Below are the code and all the weights of a small trained network. Each question names an input and a target symbol and asks about switching units off, where a switched-off unit gives its printed mean instead of its output.

import numpy as np


def w(rows, s, z=0):
    codes = np.array(rows[::2]) - 128.0
    scale = np.full(codes.shape[1], s)
    scale[-1] = z or s
    return codes * scale


def f(y):
    return y / 2 * (1 + np.tanh(0.7978845608 * (y + 0.044715 * y**3)))


def softmax(a):
    e = np.exp(a - a.max(-1, keepdims=True))
    return e / e.sum(-1, keepdims=True)


def log_softmax(a):
    a = a - a.max(-1, keepdims=True)
    return a - np.log(np.exp(a).sum(-1, keepdims=True))


def net(x, mask):
    ids = ['ΓΘΣαβεζημπτ'.index(c) for c in x.split()]
    T = len(ids)
    res = E[ids] + P[:T]
    q, k, v = (res @ M[0].T for M in (Q, K, V))
    z = softmax(np.where(np.tri(T) > 0, q @ k.T / 3**0.5, -1e9)) @ v
    res = res + np.where(mask[0], z, O[0][:, -1]) @ O[0][:, :-1]
    y = f(res @ A[0][:, :-1].T + A[0][:, -1])
    res = res + np.where(mask[1:17], y, B[0][:, -1]) @ B[0][:, :-1]
    return log_softmax(res[-1] @ U[:, :-1].T + U[:, -1])


Q, K, V, O, A, B = {}, {}, {}, {}, {}, {}
E = w([
[175,119,173,86,183],'Γ',
[13,113,136,112,42],'Θ',
[194,202,176,45,155],'Σ',
[128,94,214,94,124],'α',
[216,63,209,98,133],'β',
[185,122,40,128,156],'ε',
[187,86,64,116,90],'ζ',
[7,203,192,83,165],'η',
[2,123,114,148,214],'μ',
[69,75,226,160,203],'π',
[9,173,85,116,143],'τ',
],0.018)
P = w([
[165,195,97,249,84],'0',
[147,160,125,153,108],'1',
[134,144,114,134,123],'2',
[119,138,119,118,127],'3',
[115,123,121,108,130],'4',
[103,123,125,97,135],'5',
[93,119,119,92,144],'6',
[90,112,121,82,142],'7',
[88,105,109,81,152],'8',
[81,102,118,72,152],'9',
[81,98,109,69,154],'10',
],0.012)
Q[0] = w([
[239,81,8,153,100],'h1',
[102,157,225,88,146],'h1',
[143,96,179,57,225],'h1',
],0.012)
K[0] = w([
[155,170,170,246,98],'h1',
[100,61,126,34,164],'h1',
[138,99,127,90,190],'h1',
],0.013)
V[0] = w([
[90,178,38,48,1],'h1',
[213,228,60,129,231],'h1',
[74,215,218,138,176],'h1',
],0.0092)
O[0] = w([
[38,94,92,77,79,47],'h1',
[194,171,111,58,149,172],'h1',
[119,253,170,163,108,254],'h1',
],0.014,0.0059)
A[0] = w([
[93,32,68,146,123,131],'n1',
[174,208,108,47,140,83],'n2',
[203,144,127,122,174,115],'n3',
[111,176,20,142,89,79],'n4',
[170,72,209,140,17,142],'n5',
[77,187,201,21,106,113],'n6',
[137,123,241,145,138,128],'n7',
[126,215,152,91,223,90],'n8',
[150,46,100,180,174,173],'n9',
[185,69,157,55,163,101],'n10',
[162,111,45,59,112,5],'n11',
[147,134,151,73,179,98],'n12',
[251,119,142,15,87,190],'n13',
[201,172,68,130,73,56],'n14',
[96,140,71,254,127,179],'n15',
[247,73,138,165,181,41],'n16',
],0.0088,0.012)
B[0] = w([
[174,207,170,255,97,162],'n1',
[93,94,163,86,76,211],'n2',
[110,94,181,112,207,206],'n3',
[73,85,112,66,97,149],'n4',
[186,170,62,119,238,145],'n5',
[239,34,106,120,148,197],'n6',
[124,56,70,73,111,208],'n7',
[73,142,159,163,76,236],'n8',
[230,137,69,163,77,161],'n9',
[128,87,114,170,43,175],'n10',
[206,104,227,100,80,165],'n11',
[111,54,156,163,126,162],'n12',
[56,152,69,154,201,252],'n13',
[113,92,225,102,140,162],'n14',
[215,127,128,84,119,192],'n15',
[21,51,85,173,82,181],'n16',
],0.0081,0.018)
U = w([
[42,138,132,163,151,22],'Γ',
[84,147,117,171,76,93],'Θ',
[112,140,183,69,154,74],'Σ',
[213,176,104,97,183,254],'α',
[125,141,78,172,177,85],'β',
[128,84,144,118,98,128],'ε',
[173,130,116,144,100,94],'ζ',
[153,157,179,94,59,116],'η',
[92,245,107,154,174,229],'μ',
[156,125,203,179,140,110],'π',
[96,173,65,93,111,212],'τ',
],0.011,0.0075)

Each question gives the input, a string of symbols that net reads in full, and the target symbol t.
The units are the heads (3 rows each of Q, K, V and O) and the neurons (one row each of A and B). Each row of codes is followed by its name. A weight is (code - 128) times the scale printed after its matrix; where a second scale follows, it is the last column's (O, A, B and U).
mask holds one flag per unit, heads first, then neurons. A switched-off unit (its flag False) gives its mean, the last column of its rows in O or B, instead of its output. The means were averaged over made-up inputs and are rounded, as every weight is.
A unit's drop is (log p(t) with every unit on - log p(t) with that unit switched off) / (log p(t) with every unit on - log p(t) with every unit switched off).
The circuit of an input: a set's keep is (log p(t) with only the set's units on - log p(t) with every unit switched off) / (log p(t) with every unit on - log p(t) with every unit switched off). Starting from the 12 units with the biggest drops (on a tie, the unit counted first), units are removed one at a time, each time the one whose removal leaves the highest keep (on an exact tie, the one counted first), for as long as the keep stays at least 0.8.
circuit, biggest first: the units of the circuit, biggest drop first
unit that matters most: the unit with the biggest drop
top k neurons: the k neurons with the biggest drops, biggest first
drop when u is switched off: that unit's drop, to one decimal
input π ζ π α, target α: unit that matters most	n5
input Σ Γ Σ α ε Θ ε μ, target μ: circuit, biggest first	(n2; n7; n16)
input α τ ζ ε ε π Σ Θ ε, target α: top 2 neurons	(n13; n8)
input Σ ζ ζ, target Σ: top 3 neurons	(n14; n13; n2)
input ε π ε ε π ε π τ, target τ: circuit, biggest first	(h1; n3; n8)
input ε α ε β Σ, target Σ: top 2 neurons	(n2; n16)
input α ε ε η ε ε Σ, target Σ: circuit, biggest first	(n2; h1; n9; n3)
input μ Γ η π τ ζ Σ ζ Θ, target Θ: top 2 neurons	(n1; n3)
input Σ π α Γ ε ε Σ ε, target Σ: top 2 neurons	(n2; n14)
input ζ π ε, target ζ: top 3 neurons	(n11; n1; n9)
input Γ α ε, target Γ: top 2 neurons	(n16; n13)
input ζ ε ε π α β, target β: top 2 neurons	(n16; n5)
input Θ Σ ε α ζ, target Θ: top 2 neurons	(n1; n6)
input ε ε ζ α π π ε ζ Γ η η, target η: top 4 neurons	(n13; n6; n3; n8)
input μ Θ ε Γ β ε μ ζ, target μ: top neuron	(n6)
input Θ ε π ε, target Θ: top 2 neurons	(n1; n6)
input ε β Γ ε ε ε ε ε ε, target ε: drop when n11 is switched off	1.0
input ε π α π α π ζ ζ α Σ β, target β: drop when n11 is switched off	0.1
input η Γ Γ Θ Γ π Σ π ε ε, target η: drop when n13 is switched off	0.5
